After every row comes roughly how far along a hidden order it lies, from 0 to 20.
[ -2   8  -1   0   4  -1   0   5 -15  -4   7  -6   5 -14  22 -11   1]
5
[  4  -1   5   2   0  -4   5   4  -9   5  29   2  -2 -13   4   3  -1]
18
[10  7  8  6  3 -1  1 11 -9 -8  3 -9  0  9  3  3 -2]
15
[ 8  4 19  1  1 -6  4  5 -9 -2 14 -4 -4  3  2  0 -2]
16
[-1  8 11  0  0  0 -3  2 -7  4  2 -4 -4 -9 19 -4  9]
13
[ 34  -6  -1   1   9 -11   3  16   4  -3   0 -14  -9  23 -45  10   2]
18
[  5   0   2   6   0  -1 -11   7   4   4   8  -3   2  -8   2  -4  -6]
0
[ -2   2 -11   5   7   2   7   2 -12   5  26  -4   3 -10  23   0   1]
17
[ -5   2  14  -5   1  -1   2   2 -13   2  19  -3  -3  -3  15  -7  -2]
13
[  1   0  -1   1   6  -3  -6  -2  -8   7   9  -2   2  -8   6 -12  -3]
2
[ -3  10  23  -1   1  -9  12   1 -18   3  22   2  -3 -17  25  -6   9]
15
[ -4   8   9  -3   3  -8  13   6 -26  -1  23  -2   2 -17  18  -3   2]
13
[ -9   2  14   0  -4  -3  -4 -11  -4  19  30  11  -1 -27  38 -14   7]
3
[  1   0  -7   3   7  -2   1   2 -11   6  20  -2   3  -6  11 -10  -3]
5
[ 4  0 12  4 -3 -8  4  9 -9  5 21  0  0 -8 -5  3 -7]
9
[ -7  10  -4   5   3   2   6  14 -21 -12  19  -8   7 -13  18   4  -2]
16
[ 11   7   3   7   0 -11  14  20 -15  -7  16  -2   3 -10  -5  10  -2]
11
[  8  -1   7   1   0   5 -12   0   3   7   8  -7  -7   3  11  -2   6]
19
[  1   8  16   5   1  -5   5   1 -10   1  19   0   1   1  21  -4   1]
16
[  2   3   9   7  -3  -7   2   7  -9   5  24   3   3 -16  12  -2  -3]
5
[  2 -12  11  -2   2  -1  -6 -12   4  22  32   2  -5   3   5 -13  -5]
8
[ -1   2  12   2  -4  -5   6   3 -10   8  32   4   0 -15  16  -1  -5]
13
[  1   4   4   5   6  -7  11  -1 -15   8  28   3   1  -7  32  -2  14]
20
[-13  14   5   3   5 -12  26   9 -37  -4  34   4  10 -27  35   0   8]
15
[  2  11   0  11   2 -12  11  12 -16  -1  16   5  10 -23  21  -1   6]
0
[  2   6   9   5  -1  -7  11  12 -16  -3  17  -1   2 -13  12   3  -4]
13
[ 3 -2 21 -3 -2 -4 -3  2 -7  2 21 -5 -5 -5 -2 -1 -7]
15
[  8   5  19   0   0 -11   7   0 -10  10  17   2  -8  -8  12  -2  13]
17
[ 52  -3 -37   4   8  -1 -10  42  11 -24 -36 -34  -7  31 -63  29  -2]
20
[  3   2   0   4   0  -5  -4   6  -1   6   8   3   1 -18  11  -2   1]
2
[ 11   2  28   0   1 -14  13   7 -15   0  24   0  -3  -7  -4   1   0]
14
[ -4   2  22  -7   0  -8   9  -4 -16   9  31   3  -4 -19  17 -10   2]
11
[  8  -7  -1  -1   5  -1  -9  -1   2  11  14  -5  -2   3  -9 -10  -6]
4
[ -8  -2  17  -4  -1  -2   3  -6 -14  12  43   3  -3 -17  17  -5  -2]
16

[ 0  1  2 -2  0  0 -1  0 -1 -1  4  1  0 -3  2  0 -3  1  0  6 -2 -1  0]
2
[ 1 -2  3  1  4  0 -1 -1  0 -3  4  1  2 -3  2  0 -3 -1 -1  0 -1  1 -1]
2
[-2  3 -7 -1 -5  1  0  0  4  5 -5 -1 -5  8 -6  0  6  2 -1 -1  1 -1  0]
1
[ 3 -2  6  1  6 -1 -1  1 -3 -6  6  1  8 -8  5  0 -9 -1  0  0 -2  2  0]
1
[ 1  1  2  3  1 -1  0  0 -1 -1  2  0  4 -5  2  0 -2 -1  0  1 -1  1 -1]
1
[ 1  1 -2  2 -1 -1  0  0  0  0  1  0  0  0 -1 -1 -1 -1  0 -2  1  1 -1]
1
[ 0 -3  0  1 -2  0 -1  0 -1 -1  2  2  4  0 -1 -1 -1 -1  0  0 -1  2  1]
4
[-13 -25  21  58  36  -9 -15  -6  -9  -2  16  15 -53 -40  37  43  -6 -20
  49 -63  -3 -27 -20]
20
[ -1   2  -5 -14  -3   0   1  -1   2   4  -5  -2  -6   8  -4   3   7   0
   0   0   1  -1   1]
0
[ 0  0  3  3  3  0  0  1 -2 -1  3  1  0 -3  1  0 -3  0  2  1 -2  1  0]
0
[-1  2 -4 -3 -4 -1  1  0  1  4 -4 -1 -5  6 -2 -1  5  1 -1  0  1 -2  0]
0
[-1  2 -5 -2 -4  0  0 -1  2  1 -3  0 -4  5 -2  1  4  3  1 -1  2 -1  0]
1
[-3 -2 -1  2 -3  0 -2  0  2 -1  0  3  1  5  2 -4  3  3  2 -1  1  2  2]
9
[ 0 -1  3  1  4 -1  2  0 -1 -4  3  0  3 -2  2  3 -4  0  5 -2  0  5  0]
7
[ 2 -2  3  0  4  0  0  0 -2 -4  2  1  4 -2  3  0 -5  0 -2 -1 -2  1  0]
1
[ 0 -1  1  3  1  1 -2  0  0  1  0  1 -1  2 -1  0  1  1  0  1  0  0  1]
0
[ 4 -9 -1  2 -3 -5 -1 -1 -1 -2  2 -6 -6  3  4 -6  5 -3  1 -4  1 -8  1]
13
[ 1 -4  5  3  6 -1  0  0 -3 -6  5  1  9 -9  5 -2 -8  0  2  3 -1  2 -1]
0
[ 2 -1  2  0  0  0  2  0 -1  0  1  0 -1 -1  0 -3  3  0  1  3 -1  0 -1]
2
[ 0  3 -1 -2  0  0  1  0  1  2 -1  0 -4  2 -2  2  3  2  0 -3  2 -1  1]
2
[ 0  0 -1  1 -2  1  0  0  1  1 -1  0 -2  3 -1  0  5  2 -1 -1  1  3  0]
0
[ 1  3  1 -2 -2 -1 -1  1 -1  0 -5  0  3 -2 -2 -1  0  2 -2  1  2  2  1]
8
[-2  3 -5 -3 -4  0 -2 -1  3  3 -6 -1 -8  7 -4  1  6  0 -2 -1  2 -2  1]
3
[ 0 -2  1  0  4  0  0 -1  0  3  3  3  1 -2  0  1 -4  4 -3  2  0  2 -1]
8
[ 0 -1  0  0  2  0  0  0 -1 -2  1  0  1 -1  0  0  0 -2  0  0 -1 -1  0]
2
[-1  1 -3 -4  0 -1  2  0  1  1 -6 -3 -2  0 -1  1  4 -2  0  0  1 -1 -1]
6
[-1  3 -6 -2 -6  0  1 -1  3  4 -6  0 -7  8 -4  0  6  0  0 -1  1 -1  0]
1
[ -5   0  -1   3   4   0  -1   2  -2  -1   4  -4   4 -11   2  -1  -7  -5
   1   0  -3  -1  -5]
12
[ 7 -9 -9 11  4  0 -2 -2  3  2 -4 -1  4 -1  0  2  0 -6 13  5 10  5 -3]
15
[ -4 -13  -7  -5  -4  -2   1  -1  -2   7   6  -2   2   0  -2  -6  -3   1
   0  -2  -6   9  -2]
13
